Below are the code and all the weights of a small trained network. Each question names an input and a target symbol and asks about switching units off, where a switched-off unit gives its printed mean instead of its output.

import numpy as np


def w(rows, s, z=0):
    codes = np.array(rows[::2]) - 128.0
    scale = np.full(codes.shape[1], s)
    scale[-1] = z or s
    return codes * scale


def norm(h):
    return h / np.sqrt((h * h).mean(-1, keepdims=True) + 1e-5)


def f(y):
    return np.maximum(y, 0)


def softmax(a):
    e = np.exp(a - a.max(-1, keepdims=True))
    return e / e.sum(-1, keepdims=True)


def log_softmax(a):
    a = a - a.max(-1, keepdims=True)
    return a - np.log(np.exp(a).sum(-1, keepdims=True))


def net(x, mask):
    ids = ['αβημξπτ'.index(c) for c in x.split()]
    T = len(ids)
    res = E[ids] + P[:T]
    r = norm(res)
    for j in range(2):
        rows = slice(2 * j, 2 * j + 2)
        q, k, v = (r @ M[0][rows].T for M in (Q, K, V))
        z = softmax(np.where(np.tri(T) > 0, q @ k.T / 2**0.5, -1e9)) @ v
        o = O[0][rows]
        res = res + np.where(mask[j], z, o[:, -1]) @ o[:, :-1]
    y = f(norm(res) @ A[0][:, :-1].T + A[0][:, -1])
    res = res + np.where(mask[2:10], y, B[0][:, -1]) @ B[0][:, :-1]
    return log_softmax(norm(res)[-1] @ U[:, :-1].T + U[:, -1])


Q, K, V, O, A, B = {}, {}, {}, {}, {}, {}
E = w([
[195,71,122,172,216,72],'α',
[26,240,191,65,171,121],'β',
[94,129,122,184,249,195],'η',
[160,181,60,141,115,162],'μ',
[128,99,204,184,185,151],'ξ',
[202,145,246,43,64,33],'π',
[166,120,132,95,165,207],'τ',
],0.013)
P = w([
[120,44,110,81,115,43],'0',
[121,81,107,72,236,74],'1',
[95,134,92,102,167,105],'2',
[89,143,104,151,159,128],'3',
[116,186,97,164,138,159],'4',
[116,204,102,182,135,169],'5',
[131,226,94,159,156,206],'6',
[140,254,112,181,172,212],'7',
[160,246,94,159,187,204],'8',
],0.0052)
Q[0] = w([
[202,171,188,105,108,187],'H1',
[1,114,204,110,86,114],'H1',
[225,118,43,126,169,138],'H2',
[82,37,66,150,61,62],'H2',
],0.0079)
K[0] = w([
[121,197,130,247,193,136],'H1',
[152,6,16,83,130,137],'H1',
[114,181,233,105,115,157],'H2',
[85,15,3,34,170,120],'H2',
],0.0059)
V[0] = w([
[105,127,53,207,134,8],'H1',
[109,175,136,17,130,35],'H1',
[43,159,187,204,153,82],'H2',
[2,140,51,101,124,181],'H2',
],0.0083)
O[0] = w([
[182,210,71,241,213,2,38],'H1',
[183,197,188,137,129,172,109],'H1',
[16,159,181,87,150,20,255],'H2',
[151,123,92,8,247,153,65],'H2',
],0.0076,0.0027)
A[0] = w([
[93,214,168,110,122,170,162],'N1',
[203,42,118,163,136,133,143],'N2',
[60,110,78,159,167,145,2],'N3',
[103,79,76,81,40,54,79],'N4',
[139,76,59,29,164,35,74],'N5',
[223,201,145,67,2,67,104],'N6',
[46,110,108,152,157,168,215],'N7',
[104,142,17,54,121,102,132],'N8',
],0.0076,0.0028)
B[0] = w([
[24,152,98,52,111,133,236],'N1',
[214,129,193,102,176,124,157],'N2',
[176,146,69,104,8,171,173],'N3',
[156,66,117,190,108,127,150],'N4',
[177,165,214,195,147,232,166],'N5',
[36,169,91,222,153,255,201],'N6',
[76,137,41,201,76,162,254],'N7',
[58,50,139,223,229,179,170],'N8',
],0.0072,0.0057)
U = w([
[254,196,91,170,162,99,205],'α',
[139,239,201,3,167,143,163],'β',
[79,27,153,209,225,182,44],'η',
[204,174,28,192,224,226,87],'μ',
[115,31,151,153,101,56,159],'ξ',
[218,243,238,173,13,212,92],'π',
[204,20,143,42,74,242,250],'τ',
],0.0063,0.0023)

Each question gives the input, a string of symbols that net reads in full, and the target symbol t.
The units are the heads (2 rows each of Q, K, V and O) and the neurons (one row each of A and B). Each row of codes is followed by its name. A weight is (code - 128) times the scale printed after its matrix; where a second scale follows, it is the last column's (O, A, B and U).
mask holds one flag per unit, heads first, then neurons. A switched-off unit (its flag False) gives its mean, the last column of its rows in O or B, instead of its output. The means were averaged over made-up inputs and are rounded, as every weight is.
A unit's drop is (log p(t) with every unit on - log p(t) with that unit switched off) / (log p(t) with every unit on - log p(t) with every unit switched off).
The circuit of an input: a set's keep is (log p(t) with only the set's units on - log p(t) with every unit switched off) / (log p(t) with every unit on - log p(t) with every unit switched off). Starting from all 10 units, units are removed one at a time, each time the one whose removal leaves the highest keep (on an exact tie, the one counted first), for as long as the keep stays at least 0.8.
units of the circuit, in order: the units of the circuit, biggest drop first
unit that matters most: the unit with the biggest drop
heads that matter: for each layer, one digit per head in row order, 1 if its drop is at least 0.15 and else 0, layers parted by /
drop when u is switched off: that unit's drop, to one decimal
input τ η τ η, target τ: unit that matters most	H1
input β μ μ η μ ξ μ, target η: units of the circuit, in order	(N8; H1)
input μ μ η α π α, target π: units of the circuit, in order	(H2; H1)
input β β β η μ, target β: units of the circuit, in order	(H1; H2)
input η τ η ξ ξ, target ξ: units of the circuit, in order	(H2; H1; N6)
input τ τ β η π π α, target π: units of the circuit, in order	(H1; H2)
input τ ξ η η ξ η τ, target η: heads that matter	11
input τ τ π, target τ: heads that matter	10
input τ τ η ξ β α π α α, target α: heads that matter	00
input π π μ, target π: heads that matter	11
input π β η τ τ τ τ τ, target τ: units of the circuit, in order	(H1; N6)
input ξ μ β π ξ τ α α, target α: units of the circuit, in order	(N6; N8; N2)
input α ξ ξ, target ξ: heads that matter	01
input τ τ τ τ, target τ: units of the circuit, in order	(H1)
input π π η, target π: drop when H2 is switched off	0.5
input τ μ β τ, target β: drop when N4 is switched off	0.0
input β β η, target β: drop when H2 is switched off	0.4
